Here is a tiny trained network, its code and every weight. The questions are about switching its units off for an input and a target symbol, where a switched-off unit gives its printed mean instead of its output.

import numpy as np


def w(rows, s, z=0):
    codes = np.array(rows[::2]) - 128.0
    scale = np.full(codes.shape[1], s)
    scale[-1] = z or s
    return codes * scale


def f(y):
    return np.maximum(y, 0)


def softmax(a):
    e = np.exp(a - a.max(-1, keepdims=True))
    return e / e.sum(-1, keepdims=True)


def log_softmax(a):
    a = a - a.max(-1, keepdims=True)
    return a - np.log(np.exp(a).sum(-1, keepdims=True))


def net(x, mask):
    ids = ['ΦΨαβδπτ'.index(c) for c in x.split()]
    T = len(ids)
    res = E[ids] + P[:T]
    r = res
    for j in range(3):
        rows = slice(4 * j, 4 * j + 4)
        q, k, v = (r @ M[0][rows].T for M in (Q, K, V))
        z = softmax(np.where(np.tri(T) > 0, q @ k.T / 4**0.5, -1e9)) @ v
        o = O[0][rows]
        res = res + np.where(mask[j], z, o[:, -1]) @ o[:, :-1]
    y = f(res @ A[0][:, :-1].T + A[0][:, -1])
    res = res + np.where(mask[3:19], y, B[0][:, -1]) @ B[0][:, :-1]
    return log_softmax(res[-1] @ U[:, :-1].T + U[:, -1])


Q, K, V, O, A, B = {}, {}, {}, {}, {}, {}
E = w([
[139,169,217],'Φ',
[156,164,177],'Ψ',
[151,148,114],'α',
[156,127,122],'β',
[252,73,96],'δ',
[119,52,142],'π',
[126,174,162],'τ',
],0.018)
P = w([
[97,224,52],'0',
[172,104,191],'1',
[175,108,200],'2',
[180,109,209],'3',
[186,113,221],'4',
[186,116,228],'5',
[187,117,233],'6',
[193,119,255],'7',
],0.0074)
Q[0] = w([
[150,147,122],'H1',
[34,72,95],'H1',
[180,88,32],'H1',
[111,236,103],'H1',
[3,54,80],'H2',
[172,54,178],'H2',
[172,75,175],'H2',
[148,105,150],'H2',
[31,183,45],'H3',
[107,233,176],'H3',
[3,110,131],'H3',
[135,138,184],'H3',
],0.018)
K[0] = w([
[144,109,119],'H1',
[19,159,143],'H1',
[87,142,20],'H1',
[156,5,112],'H1',
[255,110,188],'H2',
[184,170,56],'H2',
[161,163,58],'H2',
[138,143,96],'H2',
[191,36,180],'H3',
[231,186,103],'H3',
[108,51,247],'H3',
[134,172,123],'H3',
],0.019)
V[0] = w([
[206,145,56],'H1',
[155,133,101],'H1',
[61,141,83],'H1',
[150,134,90],'H1',
[115,63,176],'H2',
[117,83,221],'H2',
[144,68,228],'H2',
[238,207,167],'H2',
[185,136,249],'H3',
[135,62,90],'H3',
[127,108,109],'H3',
[86,126,40],'H3',
],0.013)
O[0] = w([
[125,79,194,141],'H1',
[129,110,151,130],'H1',
[173,178,124,8],'H1',
[136,113,153,112],'H1',
[104,101,92,57],'H2',
[66,152,61,87],'H2',
[79,149,47,78],'H2',
[136,249,79,252],'H2',
[101,184,43,176],'H3',
[118,53,97,38],'H3',
[127,111,124,98],'H3',
[148,94,193,98],'H3',
],0.013,0.011)
A[0] = w([
[144,190,102,132],'N1',
[123,61,61,254],'N2',
[183,122,49,112],'N3',
[163,154,178,136],'N4',
[113,87,117,75],'N5',
[207,66,130,203],'N6',
[54,137,65,121],'N7',
[100,89,136,2],'N8',
[73,92,197,166],'N9',
[253,87,39,134],'N10',
[205,94,51,92],'N11',
[84,165,159,175],'N12',
[66,88,135,16],'N13',
[76,148,189,64],'N14',
[84,20,174,105],'N15',
[226,143,70,149],'N16',
],0.011,0.0049)
B[0] = w([
[139,79,92,253],'N1',
[68,105,163,134],'N2',
[130,207,189,161],'N3',
[114,46,69,234],'N4',
[150,126,111,131],'N5',
[114,227,113,197],'N6',
[156,126,214,198],'N7',
[169,128,93,132],'N8',
[92,203,86,193],'N9',
[125,162,247,138],'N10',
[165,145,232,132],'N11',
[110,94,148,208],'N12',
[201,171,127,133],'N13',
[185,134,137,178],'N14',
[131,79,143,168],'N15',
[74,80,120,188],'N16',
],0.014,0.02)
U = w([
[76,120,133,254],'Φ',
[250,194,155,111],'Ψ',
[186,183,161,91],'α',
[1,78,230,101],'β',
[49,242,145,140],'δ',
[154,46,203,167],'π',
[118,143,244,38],'τ',
],0.0084,0.0037)

Each question gives the input, a string of symbols that net reads in full, and the target symbol t.
The units are the heads (4 rows each of Q, K, V and O) and the neurons (one row each of A and B). Each row of codes is followed by its name. A weight is (code - 128) times the scale printed after its matrix; where a second scale follows, it is the last column's (O, A, B and U).
mask holds one flag per unit, heads first, then neurons. A switched-off unit (its flag False) gives its mean, the last column of its rows in O or B, instead of its output. The means were averaged over made-up inputs and are rounded, as every weight is.
A unit's drop is (log p(t) with every unit on - log p(t) with that unit switched off) / (log p(t) with every unit on - log p(t) with every unit switched off).
The circuit of an input: a set's keep is (log p(t) with only the set's units on - log p(t) with every unit switched off) / (log p(t) with every unit on - log p(t) with every unit switched off). Starting from the 12 units with the biggest drops (on a tie, the unit counted first), units are removed one at a time, each time the one whose removal leaves the highest keep (on an exact tie, the one counted first), for as long as the keep stays at least 0.8.
units of the circuit, in order: the units of the circuit, biggest drop first
unit that matters most: the unit with the biggest drop
heads that matter: for each layer, one digit per head in row order, 1 if its drop is at least 0.15 and else 0, layers parted by /
drop of u: that unit's drop, to one decimal
input Ψ τ Φ α Φ τ β, target Φ: heads that matter	000
input τ Φ Φ Ψ β Φ τ τ, target π: unit that matters most	N6
input Φ Φ Φ α, target δ: heads that matter	011
input τ α π Φ τ τ, target π: units of the circuit, in order	[N6 N9]
input π Ψ Φ, target β: heads that matter	011
input Ψ α δ τ α Ψ Φ Ψ, target π: heads that matter	010
input α τ τ α, target Ψ: heads that matter	011
input π β Ψ Φ Ψ τ π, target β: units of the circuit, in order	[H2 N2 H3]
input Φ τ δ π, target δ: heads that matter	010
input δ α τ, target β: heads that matter	111
input Ψ Φ Ψ, target Φ: heads that matter	100
input Ψ τ Ψ Φ α Ψ τ, target Φ: heads that matter	000
input α τ Φ Ψ β π τ, target Ψ: units of the circuit, in order	[H2 N16 N14]
input Φ α α Φ τ Ψ π β, target δ: unit that matters most	N4
input Φ δ Φ τ β δ, target δ: heads that matter	111
input π τ Φ α Φ α δ δ, target β: heads that matter	110
input τ Ψ β Ψ β, target π: heads that matter	000
input α τ Φ Φ β Ψ π, target Ψ: heads that matter	011
input Ψ α Ψ, target Φ: drop of N15	0.1
input τ Φ β Ψ β Φ τ α, target π: drop of N13	0.0
input τ Φ Φ Ψ π β, target π: drop of H2	0.2
input Φ Ψ Φ δ, target τ: unit that matters most	N10
